Each row is followed by its class.
[ 16 -14  -4  35   5   1 -30 -27  31  19 -23  -1 -18 -14  13  -9  -4 -12
  13 -35 -49  -7 -24]  (24)
[ -2  -5  27  -9  33  -5 -13 -22  22  38 -34   3 -41 -25  34 -36   3 -15
  -5 -43 -57 -14 -36]  (14)
[ 18 -17   4  16  40 -33 -32 -42  31  28   9 -10   7 -12  -2 -76   4 -49
  26 -16   0   3 -44]  (16)
[ 28   7 -10  32  29  -9  -8 -52  70  52 -51  -6 -12 -52  20 -73   2 -50
  11 -32 -33 -11 -39]  (16)
[ 23  -2  -2  11  16   6 -23 -13  39  46 -31  16 -41  -5  11 -37 -15 -25
  55  -1 -40   6 -12]  (19)
[ 23 -24 -17  35   1  -2 -28 -27  37  36 -31  -2 -21 -21  -4 -28 -14 -70
 -17 -65 -43  -2 -24]  (16)
[ 11 -26 -34  25  -7 -33 -54 -31  48  27 -16   3   4   3 -32 -68 -11 -75
  34   2  20   5 -31]  (25)
[ -7 -19  17  24  10  11 -11 -25  32  20 -20   3  -6 -19  13 -49   5 -61
 -29 -21 -52  -8 -57]  (12)
[ -9 -46  15  23  -8 -31 -42 -46  39  41  -8 -19 -22 -11 -30 -41  16 -66
   5 -20 -49   4 -33]  (24)
[ 20  13  -1  17  34  35 -29 -18  61  37 -20  -3 -30   3  17 -42   2 -39
 -11  -8 -11 -14  -5]  (14)
[ 11 -14 -30  20  35   2 -61 -44  57  41 -22   8 -40 -44   7 -60   5 -60
  33 -65 -49   4 -27]  (14)
[ 12 -22  10   8  24 -22  -8 -25  45  40 -19  -6 -14 -17  18 -17  -9 -46
 -19 -58 -30  -2 -36]  (16)
[ 13  -3 -17  31  19  22 -49 -23  65  28 -42   3 -30  -5  19 -37 -15 -67
 -34  -9 -27 -11 -23]  (14)
[ 39 -20 -18  36  34 -15 -30 -23  46  42 -44  -4   5 -26  23 -76  -8 -75
  -2 -23  -8  -6 -65]  (12)
[  0 -38  31  22  11 -10 -17 -28  49  36 -14  -6   1 -11  32 -34  -1 -60
 -35 -36 -43 -15 -44]  (14)
[  7  -3  -2   6 -10  -3 -31 -32  41  25   3  27 -24  -9 -15 -55 -13 -40
  12 -17 -33   5 -15]  (14)
[ 22  -3 -18  14  15 -31 -66 -16  48  19 -32  10 -11  -7  12 -58 -10 -53
  50  -4  10 -10 -34]  (24)
[ 31   5  -6  39  45   2 -54 -65  83  54 -59 -11 -35 -44  10 -94   4 -73
  11  -7 -47 -11 -55]  (16)
[-28 -15  -2  -1  28   8  22 -11  -8  28  29  21 -36  13  11  -5 -12 -17
   5 -64 -49 -22 -45]  (16)
[ 25   6   6  38  35  10 -34 -26  41  50 -67 -14 -60 -29  35 -28  -5 -44
  -5 -42 -52  -7 -16]  (26)
[  24   -8    7   -4   47  -22   -7  -51   59   37  -14    1    8  -29
   11  -52   -9 -100    3  -58    0    5  -29]  (12)
[ 11   5 -24  18  17 -11 -59 -38  44  40 -53   3 -11 -39   4 -58   4 -34
 -24 -21 -47  -7 -34]  (12)
[  3 -10  27 -10  25 -21  11 -16  52  38 -15  -9  -5 -22  36 -41  27 -35
  36 -23   0  -2 -15]  (14)
[  3  -2  -1  22  -2   3 -82 -42  39  20  10   7 -39  -2   1 -32 -20 -46
   9 -38 -51 -12  -8]  (14)
[  0 -10  31   3  45   1 -20 -52  80  39  -3 -20  -1 -20  15 -56 -15 -67
 -14 -53  91 -13 -29]  (12)
[ 24 -34  11   9   7 -25   7 -23  57  28   4  -2  16 -22  -3 -43  -8 -58
  -7 -25  23   3 -36]  (24)
[ 12 -20  37   3  32  -3 -25 -29  56  47 -30  -3 -26 -21   9 -63   8 -55
  12 -23   3 -13 -42]  (24)
[ 19  11  15   9  54 -11  47  -8  49  37 -28  27   4 -18  31 -60  13 -40
  -1  -5   0  -3 -24]  (12)
[ 20 -37  29  24  16  40 -20 -55  82  54 -25   5 -29  -1  -6 -61  -9 -55
 -39 -17 -53 -24 -36]  (12)
[ -4  -3  -8  23  36  -9 -30 -33  27  34 -22  -1 -14 -19  19 -66  -1 -45
  25 -25 -12  -9 -57]  (24)
[ 22 -18   5  14  17 -13  23 -20  48  38   9   4 -10 -10  -2 -29 -15 -55
 -19 -59 -12 -14 -24]  (16)
[ 24  15 -18  12  47   8  -5 -25  59  29 -30 -10 -15 -26  16 -77 -15 -47
  13  18   0  -7 -23]  (16)
[ 19  -4 -11  14  21 -26 -21 -37  76  40 -36  11 -15 -36   6 -55  14 -58
 -12 -54 -17   5 -21]  (24)
[ 15   2  -6  13  32  -2 -56 -52  34  23 -44  -2 -13  -8  38 -55 -21  -6
  25  -6 -53 -24 -54]  (24)

Each row is followed by its class.
[-28 -31  -2 -10 -30 -34  26  18  -5  10   1   8 -30   9  17  14  50 -44
   0 -20  41  11  -4]  (87)
[  0 -20 -19 -39 -21 -31  36  73   6  13  32   7 -61  -7   3 -23  47   0
 -16 -24  38  13  23]  (89)
[-26   7 -34 -31 -31 -79  56  58  -2  -6  29  20 -37 -16  11 -18  38  11
  -4 -18  55  17  21]  (89)
[-33 -14 -28 -31 -17 -56  35  63  -1  -4  30  58 -42 -15  14 -15  24 -16
  -7 -20  33  25  13]  (89)
[-11   0 -29 -36 -36 -55  32  67  12   3  40  -2 -57  -7  16 -13  48  -1
 -15 -13  35  23  20]  (89)
[-14 -28   9  -8 -32 -24  22   7  -5  22  10 -14 -31  21  14  14  48 -48
   3 -14  22  22  -8]  (87)
[-27 -20 -14 -24 -21 -23  33  43   0   9  18 -13 -32   8   3 -14  41   0
  -4  -8  31  17  17]  (89)
[  0   6 -13 -29 -47 -66  37  49  12  12  36 -12 -50   8   9  -1  41  -9
  -6  -3  27  19  25]  (89)
[ 15   0 -18 -10 -22 -35   5  94   4  15  15 -10 -63   3  17   1  31  -7
  -5  -9  21   1   7]  (83)
[  7  -2 -26 -27 -29 -43  21  44   0   5  24 -12 -47   7   3 -10  44  -1
 -13  -5  30   9   7]  (89)
[ -1  -4 -23 -21 -22 -50  29  67   5  -7  18  28 -51   0   8  -3  38   6
  -9 -15  21  15  18]  (89)
[ -8  -1 -26 -19 -30 -51  12  63  10   3   9 -11 -57  13  12   9  37  -9
 -17  -2  18   6   1]  (82)
[-63 -28  -5 -26 -35 -15  28  10  -5   7  21 -49 -26  15  13  -6  50 -43
  -5 -11  45  -1 -17]  (87)
[-21  -5 -39  -7 -20 -62  25  93  -2 -12  -1  -1 -37  -1  15  16  22  -4
  -8 -16  32  -8  -4]  (82)
